Below are the code and all the weights of a small trained network. Each question names an input and a target symbol and asks about switching units off, where a switched-off unit gives its printed mean instead of its output.

import numpy as np


def w(rows, s, z=0):
    codes = np.array(rows[::2]) - 128.0
    scale = np.full(codes.shape[1], s)
    scale[-1] = z or s
    return codes * scale


def norm(h):
    return h / np.sqrt((h * h).mean(-1, keepdims=True) + 1e-5)


def f(y):
    return np.maximum(y, 0)


def softmax(a):
    e = np.exp(a - a.max(-1, keepdims=True))
    return e / e.sum(-1, keepdims=True)


def log_softmax(a):
    a = a - a.max(-1, keepdims=True)
    return a - np.log(np.exp(a).sum(-1, keepdims=True))


def net(x, mask):
    ids = ['δεηλμσω'.index(c) for c in x.split()]
    T = len(ids)
    res = E[ids] + P[:T]
    r = norm(res)
    for j in range(3):
        rows = slice(2 * j, 2 * j + 2)
        q, k, v = (r @ M[0][rows].T for M in (Q, K, V))
        z = softmax(np.where(np.tri(T) > 0, q @ k.T / 2**0.5, -1e9)) @ v
        o = O[0][rows]
        res = res + np.where(mask[j], z, o[:, -1]) @ o[:, :-1]
    y = f(norm(res) @ A[0][:, :-1].T + A[0][:, -1])
    res = res + np.where(mask[3:11], y, B[0][:, -1]) @ B[0][:, :-1]
    return log_softmax(norm(res)[-1] @ U[:, :-1].T + U[:, -1])


Q, K, V, O, A, B = {}, {}, {}, {}, {}, {}
E = w([
[135,211,184,101,174,98],'δ',
[115,131,76,131,138,135],'ε',
[151,106,78,78,74,102],'η',
[90,79,86,56,81,209],'λ',
[147,118,37,107,105,176],'μ',
[154,36,99,210,59,166],'σ',
[166,74,74,211,3,125],'ω',
],0.0065)
P = w([
[111,130,195,146,122,76],'0',
[136,163,44,87,197,151],'1',
[33,86,26,72,171,171],'2',
[75,191,95,208,174,208],'3',
[186,160,55,88,167,155],'4',
[40,97,12,56,145,154],'5',
[70,206,104,209,166,209],'6',
[254,141,63,87,158,145],'7',
],0.0052)
Q[0] = w([
[161,176,123,86,3,141],'H1',
[215,52,110,8,141,16],'H1',
[157,41,121,76,248,48],'H2',
[102,223,146,124,101,88],'H2',
[89,200,208,215,128,197],'H3',
[242,25,107,1,192,102],'H3',
],0.0054)
K[0] = w([
[149,109,157,112,61,177],'H1',
[177,173,62,107,138,255],'H1',
[136,163,34,134,159,122],'H2',
[100,53,150,157,67,130],'H2',
[102,173,138,84,92,72],'H3',
[199,116,99,106,253,194],'H3',
],0.0089)
V[0] = w([
[204,89,164,210,161,131],'H1',
[2,137,78,148,146,146],'H1',
[248,132,133,89,119,125],'H2',
[169,168,87,169,155,80],'H2',
[149,121,115,68,197,225],'H3',
[137,74,189,73,170,78],'H3',
],0.0066)
O[0] = w([
[52,146,116,145,162,167,60],'H1',
[116,100,23,74,85,84,229],'H1',
[45,177,118,123,120,166,81],'H2',
[107,248,194,253,123,102,159],'H2',
[129,87,206,118,194,128,125],'H3',
[134,116,135,54,87,141,2],'H3',
],0.0066,0.0037)
A[0] = w([
[59,17,146,116,68,212,12],'N1',
[187,114,125,226,163,59,6],'N2',
[95,164,192,211,154,186,141],'N3',
[75,98,144,93,117,13,154],'N4',
[113,90,51,159,136,178,205],'N5',
[43,45,128,134,56,84,158],'N6',
[14,51,145,37,45,70,27],'N7',
[183,127,146,167,1,149,90],'N8',
],0.0066,0.0024)
B[0] = w([
[197,205,58,190,126,99,150],'N1',
[179,145,122,211,121,121,171],'N2',
[140,42,190,94,109,97,153],'N3',
[45,157,157,201,47,129,156],'N4',
[122,106,209,103,134,71,254],'N5',
[126,164,116,67,170,96,176],'N6',
[149,221,255,176,147,179,154],'N7',
[76,135,131,46,199,216,179],'N8',
],0.0065,0.007)
U = w([
[186,36,106,40,118,146,245],'δ',
[44,66,141,128,201,127,114],'ε',
[133,85,233,135,51,100,163],'η',
[130,185,1,80,42,108,7],'λ',
[64,180,112,216,75,156,114],'μ',
[208,139,82,206,154,58,30],'σ',
[132,194,128,65,153,223,242],'ω',
],0.0092,0.0021)

Each question gives the input, a string of symbols that net reads in full, and the target symbol t.
The units are the heads (2 rows each of Q, K, V and O) and the neurons (one row each of A and B). Each row of codes is followed by its name. A weight is (code - 128) times the scale printed after its matrix; where a second scale follows, it is the last column's (O, A, B and U).
mask holds one flag per unit, heads first, then neurons. A switched-off unit (its flag False) gives its mean, the last column of its rows in O or B, instead of its output. The means were averaged over made-up inputs and are rounded, as every weight is.
A unit's drop is (log p(t) with every unit on - log p(t) with that unit switched off) / (log p(t) with every unit on - log p(t) with every unit switched off).
The circuit of an input: a set's keep is (log p(t) with only the set's units on - log p(t) with every unit switched off) / (log p(t) with every unit on - log p(t) with every unit switched off). Starting from all 11 units, units are removed one at a time, each time the one whose removal leaves the highest keep (on an exact tie, the one counted first), for as long as the keep stays at least 0.8.
units of the circuit, in order: the units of the circuit, biggest drop first
top k neurons: the k neurons with the biggest drops, biggest first
which heads matter: for each layer, one digit per head in row order, 1 if its drop is at least 0.15 and else 0, layers parted by /
input ε η η η ε σ, target σ: units of the circuit, in order -> (N1)
input μ ω μ λ, target σ: top 3 neurons -> (N1, N8, N5)
input ε ε η ω μ, target σ: units of the circuit, in order -> (H3, N8)
input λ ω δ μ, target δ: which heads matter -> 000
input δ σ μ η ε λ ω, target η: units of the circuit, in order -> (H1, N3)
input λ ε ω δ, target δ: which heads matter -> 010
input λ λ ε ε ε η η, target δ: which heads matter -> 010
input μ ω λ, target ω: top 2 neurons -> (N7, N1)
input σ ε ω ε ε ω ε η, target σ: units of the circuit, in order -> (H3, H2, N2)
input ω η σ ω ω, target μ: which heads matter -> 111
input λ η ε ε ω δ, target μ: top 2 neurons -> (N4, N5)
input σ μ ω ε ω μ μ, target ε: which heads matter -> 100
input λ σ ε ω μ δ δ, target δ: units of the circuit, in order -> (H2, H1)
input μ η δ ε, target σ: units of the circuit, in order -> (H1, H3)
input λ δ η σ, target δ: which heads matter -> 110
input η ε σ μ λ ω η, target ω: which heads matter -> 101
input ε ε η ε, target λ: units of the circuit, in order -> (H3)
input η ω μ μ, target ω: top 2 neurons -> (N8, N4)
input ω μ ε λ, target μ: top 4 neurons -> (N1, N8, N5, N6)
input δ λ η ε σ ε δ, target η: units of the circuit, in order -> (N3)
input η σ η η, target ω: units of the circuit, in order -> (H3, H1, N8)
input σ ω μ λ, target ε: which heads matter -> 110
input ε σ λ ε ε μ λ, target λ: which heads matter -> 000
input η ω δ μ, target ω: which heads matter -> 101
input μ η σ δ ε ε ε μ, target σ: units of the circuit, in order -> (H3, H2, N8)
input ω η ε δ, target μ: which heads matter -> 101
input ω δ η δ η λ, target ω: which heads matter -> 000
